[13  3  8  1  6  8  9 -6 -5 -2 11  1 13 -1 17  3 -2 -1] => [86] > R
[  4  -1  -1   9  -2  11   7   4   1  -5  10  16  10   8  16   7 -12  18] => [93] > W
[ -4  -5   3  -1  10   9   1  -3  -1   1  12   0  10  -4  16 -14  -1  -3] => [86] > B
[  2  -2   6   5   7  13   2   4   1  -6  11   3  10  -5  16   5 -12  19] => [93] > Y
[  0   0   6  -7 -12   7   8  -2  -1   2   7  -6  18  -3   5   1   8 -11] => [86] > B
[ 14  -2  -9  12 -12  20  27  -3 -18   4  18   6  14   0  18   6  -7  12] => [93] > W
[ 3  4  3  5 -3 18  6  1 -4  1 14 -6 -1  7  8  2  3  4] => [93] > Y
[-5 -3  5  0 12  7 13 -3 -4  0 20 -1  7  0 10  6 -1 -3] => [86] > R
[  0  -3  13   8  19  12   1  -9 -10   5  15 -12  12  -9  16   6  -2   0] => [86] > L
[ 1 47  3  9 -6 10  3  8 -3 -3  7  9  5  7 17  3 -3  7] => [93] > W
[ 9 -3  9  5 10  8 10 -5 -9 -6 13  6 13 -3 20 30 -2  1] => [86] > R
[ 12  -2  17  23  13  12   4   8  -4 -11  13  28  30   7  34  13 -10  15] => [93] > W
[  8   1  10  16  10  14   6 -11  -7   1   8  -1  16  -3  22   1   6   2] => [86] > B
[ 1  5  3 -7  2 11 -2  0  7  6  5  2 -5  5 -5 -5 -3 10] => [93] > Y
[ 6 -4 -3  9  0  9  3  5 -5 -1 15  5 17  5 21  3 -6  7] => [93] > W
[  6  -6  15   7   3  16   4   3 -11   0  14  11  34   3  35  13 -11 -12] => [93] > Q
[  6 -10   7  13  -6   7   3   2  -2  -1   8   0   8   5  26   5   1  12] => [93] > Q
[ -2 -13  11  20  -5  16   3   8   0   5  14  10  18   5  28  10 -12  15] => [93] > Y
[  3  -2   6   6  12   7   2  -6  -7   2   5   0  10   5  24 -10   1   0] => [86] > L
[  1  -4   3  -9   3   4   5  -8  -7   0  12   2  11  -1  12  -2  -8 -12] => [86] > R
[ 1  1  0  9  6  6 -4  5 -5 -7 10  2  0  7  8  6 -4 10] => [93] > Q
[ 18  -9  19  17  13  15   6 -15 -21   1  11   8  47  -9  44  11  -9   9] => [86] > L
[ 3  2  3  9  2 -2 -3  5  6  2 -1  7  7  4 19  6 -4 12] => [93] > W
[ -2   9  -8  -2   1  11   5   9   2  -8   1  -2 -21   7  -8   3  -1  -3] => [93] > W
[ 15  11   1   9   7  17  10   6  -1  -7  16  10  12   3  20   4 -10  11] => [93] > W
[ 12 -13   9  25   8  16   4   3 -10  -3  14  15  42   5  51   9 -16  22] => [93] > Q
[  4  -1   0   7   0 -13  -1   3  -5  -3  -4   1   4  11   0   1  -4   6] => [93] > Q
[-3  0  6 -5  1 -1  7 -4 -5 10 13  0 30 -4 10  1 -1 -1] => [86] > R
[  7 -12  17  13  13  19   7 -11 -14   3  14  -1  27  -7  31  11  -4   1] => [86] > L
[  0   3   1   1  -1   3   0  12  13  -4   7  -1 -10   9   2   3  -5   2] => [93] > Q
[-2  0  5 -3 -2  8  0  1 -1  0  5 -7 -8 -2  2 -4  1 -3] => [86] > B
[ 10 -10   8   9  16  12   3   0  -8  -1   9   8  13   0  22   8  -9   6] => [93] > Y
[  4  -2  -4   8   8   3   6  -9   0  -1   7  -2   8 -13  19   4  -8   1] => [86] > B
[ -7  -2   1  -8   2   2   4   0  -1   1  10   6   2 -10  -1   4   0  -4] => [86] > R
[16 -1 11 11  4 19 -2  0 -2 -9 14  9 13 11 25  7 -9 21] => [93] > Q
[ 11  -3   7  10   6  12   4   0 -13   3   8   2  18   4  29  -8  -2  10] => [93] > W
[ 7 -4  3  7 -1 11 -1  2  1  0  8 -1  9  7 10  8 -7 11] => [93] > Y
[-1 -7 10  7 13  9  5 -8 -9  9 12  0 28 -5 31  9 -6 -4] => [86] > L
[ 3 -8 -5  1 -7  9  7  3 -8 -3 22  3 13  9 16  8  0 11] => [93] > Q
[  0  -4   2   8   5   9   5   9   6  -2  -1   6   9  15  10   9 -13  18] => [93] > Q
[ 7  0  1  5 -8 15  8  4  2 -4  8  5  4  5 21  4 -5  4] => [93] > W
[15 -3  0 17  2 12 -2 -9  6  2 12  4 22  7 33  7 -6 15] => [93] > Q
[  6  -1   9  12  -7   5   5 -15  -1 -18   8   3  18   7  29  17  -7  14] => [93] > Q
[  3   0   9  23   4   6   7 -13 -15  -1   9   3  18  -5  15   3   3  -1] => [86] > L
[  0   1   5  -4   7   7   0  -8  -3   5   8  -4   1  -5  -2 -11  -4  -3] => [86] > L
[ 1  0  3 -4  7  5  8 -8 -3  1 14 -5  6 -4  6 -6  3 -2] => [86] > L
[  7  16  10  10   6  18   8   0  -7  -3  12   4  11   4  24   7 -10   6] => [93] > W
[ 1 -2  1 -7  8  2  4 -7 -8  0  9 -1  2 -5  2 -1  9 -9] => [86] > L
[ 0  6 10 -2  1  6  7 -2  3  1 10 -4  1 11  8 -1 -2  3] => [86] > B
[ 10   5   4   2   7  15  11  -1   0 -10  17  11  12   8  21   0 -11  14] => [93] > W
[ -1  -2  -3   1  -2   4   6 -11   4   0   2   1   5   5  10  -2   0   1] => [86] > R
[-1  2  9 -2  2  0 10  1 -1  4  5  0  8  0 17 -2 -2  2] => [86] > R
[ 11  -7  11  14   0   9   5  -2 -16  -8  14   9  20  11  30   6  -6  17] => [93] > W
[ -3  -7   6   4   4   1   6  -6 -11   0   7   0  10   3  11   3   7  -2] => [86] > L
[-3 -5  5  5  6 11  9 -9 -7  3 19  5 16 -1 22  3 -7 -1] => [86] > R
[ -4   0  15   0   8   6   7  -5  -6  -7  15  -7  17  -5  16   0   1 -14] => [86] > L
[ 2 -4  5  6 -1 10 -2 10 -8  2  1  3  5  5 18  4 -3 14] => [93] > Q
[ 11  -4   3  12  12   5   8   0 -18  -3  18   2  36  -6  26   8  -6   2] => [86] > R

[ 23  13   2   1   5   9   2 -25  -2  16  11   3   6   8  25   2  -1   7] => (87) > F
[-6 13  1  5  3  1 -5 25 -2 -3  4  4  4  4 -5  8 40 -5] => (86) > Z
[  8 -14   8   3  12 -38   4   4  -1  31   6  15  -9   9  -4  26  22  -8] => (86) > M
[ 6 24 11 -1  2 12  6 -5 -4  2 14 -4 -5 12  8  3 -1 11] => (87) > G
[  1  -7  18   4   8 -10  -3  20  -2  23  19  13  -3  18  12  24  33  -5] => (86) > C
[ -2  14   8   1 -12  -4   2 -20  -1  -1  -4  -8   8   1  -1   7   0  -1] => (93) > U
[  9  10   9  -4  -3  -6   0  -8   3   6   9  -1  -4   5   3 -11   0   2] => (87) > H
[-17  -5   9   2   8   0   4  24  -6  18  -4  -6   5   6 -10  31   0 -10] => (83) > X
[-11  20   4  -5   2   7   5  53 -10   3   8   8  -9  11  -8  16  37   6] => (86) > C
[-12  24   9   3  -3   4  -4 -10 -10   7   8  -1  -5  -3   6  -1 -10   4] => (87) > H
[-2 -7 11 -7  7 -9  0  2 -3 13  4 10 -1  2 -7 16 29 -1] => (86) > M
[  1  19  -3  -4   0  15  -2  -5   0 -11   0  -8   7   3  -3   4 -10  15] => (93) > U
[  7  44  11  -1 -10  10   6  15 -12   3  12  -3  -4  -4  15   2  -3   6] => (87) > F
[  3  16   8   7  -5  -4   1 -21   3   2   5  -2  -3   2   2   2 -11   4] => (87) > H
[ 3 34 10  2 -4 32  1  8 -6  4  8  3 -9 -7 16 -7  6 -2] => (87) > F
[ 25 -28   3  -1   7   8  -9  -1  10  16  14  10 -12  13  15  13  29   1] => (86) > Z
[  7 -38  15  -2  11 -21   0   9   4  19   4   6  -6  12 -16  20  21  -1] => (86) > C
[ -6  30   2  -1  -1   7   0  -5  -5  -9 -14 -10   7   6   0   1  -5  -1] => (93) > U
[  0 -37   5   5   9  -4  -3   4   0  16   7   8  -2   4  -7   8   3  -6] => (86) > M
[  5  -4   4   7   7 -22  -2  13   3  20  16  18  -1  14   6  13  30  -3] => (86) > Z
[  6   7  17  -3   2  -9   8 -16  -1  12  11  -3   6   3  -1   5 -20   2] => (87) > G
[  7  15  11   2   5  10   2  -7   0 -10   6   3   4   6   3  20  15   3] => (93) > K
[  7  17  -2  -1   1   2   6 -38   0  -2  -2  -5   7  11   3   0   9   1] => (93) > U
[ -3  14 -12   3   7   6   0  39  -9  -8  -2   5   0   6   4   9  25   1] => (86) > C
[ 14  25   6   0  -9 -12   8 -10 -15  15   8   5   5   9  14  -5  -2   0] => (87) > F

[ 0 -6 -4  2 -3 -7  2  7  2 -6 -1  3 -1  0 -2  7  4  2] => z557 > Z473
[ -8  -2  -3 -10  12  -6   1   0   2  -3 -27  -1  -2   2   0   2   6  -2] => z557 > z737
[  6   2  -1 -11   1   3  -3   2   7  -3  -2  -2  -5  -2   1  -2   9  12] => z557 > Z819
[ -4  -2  -1 -12  -7 -12   2   3   4  -7  -5   2  -7   0   0   5   2   7] => z557 > z737
[-2  1 -3 -1 13 -7  0 -4 -4  0 -6  1  6  2 -1 -2 -9  2] => Z13 > z342
[ 0 -1 -2 -6 -4 -1  0  1  3 -6  4  1  0  2  2  2  9 12] => z557 > z737
[  4   6  -3   1  20   8  -6 -13   2   0  -6   0  -2   2   3  -2   1   0] => Z13 > z798
[-2  8  4  7  6  6 -2 -3  4 -4 20  2 -4 -6 -2 -1 -8  7] => Z13 > z798
[ 3 -1 -2 -2 -7 -1  2  4  3 -9 22  2 -2 -4  1  3  5 13] => z557 > Z819
[-2 -3 -1 -2 -6 -4  2  1 -4 -3 10  2  4  3  1  4  2  1] => z557 > Z473
[  2  -3  -1  -8  -3 -10  -4  -2   1  -3   3   2  -2   6  -1   6   2  -1] => z557 > z737
[  4   2  -2 -13  -4  -6  -5   0   6  -6  12   2  -5  -1  -2   3   2  12] => z557 > Z819
[ -1  -1  -1  -8  -3 -11   0   1   8  -7  -6   2  -5   1   1   5   4  14] => z557 > z737
[ -7  -2  -3  -8  -1 -10   1  -2   0  -6  -4   2  -7   1   1   6   1  -4] => z557 > z737
[  6  -3  -5 -10  -1  -7  -4   1   3  -6   3   2  -1   5   0   4   5   9] => z557 > Z819
[ 4 -4 -8 -5  0 -7  0 -3 -1 -7  1  2  3  5  4  4  5  9] => z557 > Z473
[ -2   0  -2  -8  13  -6  -3  -2   4  -2 -14   0  -2   2  -2   1   3   3] => z557 > z737
[-1  3  3  2  6  4 -2 -2 -3  3 11  0 -1 -2 -3 -3 -7 -8] => Z13 > z195
[ -1   3  -3  -5   4  -1  -1 -10   1  -2  -1   0  -2   2   4  -1  -2   2] => Z13 > z798
[  2   5   1  -3  13  -2  -5  -5   7   3 -11  -1  -3   0  -1  -4  -4   4] => Z13 > z798
[ 0  5 -1 11 21 -2  0  2  8 -7 16  1  3 -6 -6 -2 -5 17] => Z13 > z798
[ 10   0  -5 -11  -3   1  -5   2   2  -7  25  -1  -4   1  -1   1   6  11] => z557 > Z819
[-3  3 -1 -3 11 -9 -1 -7  2  0  6  0  3  2  0 -1 -4  2] => Z13 > z342
[ 10  -2  -8 -20   5  -4  -4  -2  -1  -1 -10  -1  -3   5   1  -2   3   4] => z557 > Z819
[ 4  7  2 10  2  8 -1 -6  6 -2 13  1  1 -2  2 -2 -3 16] => Z13 > z798
[  0  -6  -6 -15   6  -6  -2   0  -3  -5 -15   0   1   7   0   5  10   0] => z557 > z737
[ -5  -2  -3  -6   1 -18   3   0   7 -10   7   1  -3   1   0   7   1  11] => z557 > z737
